Below are the code and all the weights of a small trained network. Each question names an input and a class and asks about switching units off, where a switched-off unit gives its printed mean instead of its output.

import numpy as np


def w(rows, s, z=0):
    codes = np.array(rows[::2]) - 128.0
    scale = np.full(codes.shape[1], s)
    scale[-1] = z or s
    return codes * scale


def f(y):
    return np.maximum(y, 0)


def log_softmax(a):
    a = a - a.max(-1, keepdims=True)
    return a - np.log(np.exp(a).sum(-1, keepdims=True))


def net(x, mask):
    res = np.array(x, float).reshape(1, 3) / 4 @ E
    y = f(res @ A[0][:, :-1].T + A[0][:, -1])
    res = res + np.where(mask, y, B[0][:, -1]) @ B[0][:, :-1]
    return log_softmax(res[-1] @ U[:, :-1].T + U[:, -1])


A, B = {}, {}
E = w([
[53,234,103,151,243,211,24,112,64],'x0',
[128,95,212,25,120,90,51,25,9],'x1',
[6,121,1,38,116,143,174,34,57],'x2',
],0.0098)
A[0] = w([
[117,134,55,148,156,181,171,83,152,155],'N0',
[116,156,89,246,123,215,165,175,200,189],'N1',
[75,163,174,110,163,178,118,77,116,121],'N2',
[91,195,122,95,186,173,88,97,37,254],'N3',
[200,91,216,209,50,19,158,184,127,217],'N4',
[135,131,46,144,176,96,99,128,159,118],'N5',
[73,65,117,66,121,99,134,70,85,162],'N6',
[87,159,104,160,159,151,166,189,193,151],'N7',
[172,199,193,191,163,129,85,110,95,181],'N8',
[74,152,60,213,162,115,155,139,127,110],'N9',
[136,97,194,122,120,93,144,128,204,134],'N10',
[162,68,110,145,65,70,157,99,173,147],'N11',
[107,122,230,119,145,154,97,134,113,158],'N12',
],0.011,0.0049)
B[0] = w([
[102,203,94,79,64,160,148,194,61,181],'N0',
[59,197,125,199,130,165,91,222,152,232],'N1',
[106,83,110,126,187,91,205,51,149,177],'N2',
[89,79,3,153,128,122,148,88,118,231],'N3',
[153,113,226,150,181,106,181,115,112,252],'N4',
[134,126,121,149,149,174,193,153,127,158],'N5',
[115,157,106,2,106,68,101,139,172,196],'N6',
[120,206,150,166,119,170,141,239,105,196],'N7',
[205,82,65,210,175,135,102,42,142,188],'N8',
[114,184,145,119,110,156,194,155,87,184],'N9',
[163,130,154,133,102,65,159,135,136,183],'N10',
[216,203,172,108,32,173,160,142,147,195],'N11',
[192,85,91,166,138,130,165,63,88,172],'N12',
],0.0095,0.023)
U = w([
[211,103,229,59,127,22,235,117,84,94],'0',
[98,196,105,138,102,221,186,196,105,247],'1',
[122,164,210,227,188,99,139,186,181,103],'2',
[191,80,110,215,193,154,128,60,111,132],'3',
[36,84,56,38,199,2,155,123,109,149],'4',
[116,163,112,29,85,71,81,150,143,9],'5',
],0.0093,0.0012)

Each question gives the input, the list of numbers given to net, and the class t.
The units are the neurons (one row each of A and B). Each row of codes is followed by its name. A weight is (code - 128) times the scale printed after its matrix; where a second scale follows, it is the last column's (A, B and U).
mask holds one flag per neuron, in row order. A switched-off neuron (its flag False) gives its mean, the last column of its row in B, instead of its output. The means were averaged over made-up inputs and are rounded, as every weight is.
A unit's drop is (log p(t) with every unit on - log p(t) with that unit switched off) / (log p(t) with every unit on - log p(t) with every unit switched off).
The circuit of an input: a set's keep is (log p(t) with only the set's units on - log p(t) with every unit switched off) / (log p(t) with every unit on - log p(t) with every unit switched off). Starting from the 12 units with the biggest drops (on a tie, the unit counted first), units are removed one at a time, each time the one whose removal leaves the highest keep (on an exact tie, the one counted first), for as long as the keep stays at least 0.8.
circuit, biggest first: the units of the circuit, biggest drop first
unit that matters most: the unit with the biggest drop
top k neurons: the k neurons with the biggest drops, biggest first
drop of u: that unit's drop, to one decimal
input [0,2,-3], class 3: unit that matters most	N6
input [-4,3,6], class 5: circuit, biggest first	[N4; N6]
input [-6,7,7], class 5: circuit, biggest first	[N6; N11]
input [-6,-4,-1], class 2: circuit, biggest first	[N1; N4]
input [-3,-5,-2], class 2: top 2 neurons	[N4; N3]
input [2,-1,-2], class 2: top 3 neurons	[N3; N0; N11]
input [-6,-3,4], class 0: top 3 neurons	[N1; N3; N7]
input [-7,-3,-6], class 0: top 2 neurons	[N4; N10]
input [5,6,-1], class 3: top 3 neurons	[N8; N12; N0]
input [7,-2,6], class 4: top 3 neurons	[N3; N2; N11]
input [-4,7,3], class 5: top 2 neurons	[N6; N4]
input [-1,2,-3], class 0: top 2 neurons	[N1; N3]
input [-5,-1,-8], class 0: top 2 neurons	[N4; N10]
input [7,-1,-7], class 3: circuit, biggest first	[N8]
input [0,1,-5], class 3: top 2 neurons	[N8; N6]
input [-5,-1,7], class 5: top 2 neurons	[N4; N6]
input [-4,-1,7], class 5: drop of N6	0.1
input [-6,-4,0], class 2: drop of N1	0.5
input [0,-1,5], class 4: drop of N11	0.2
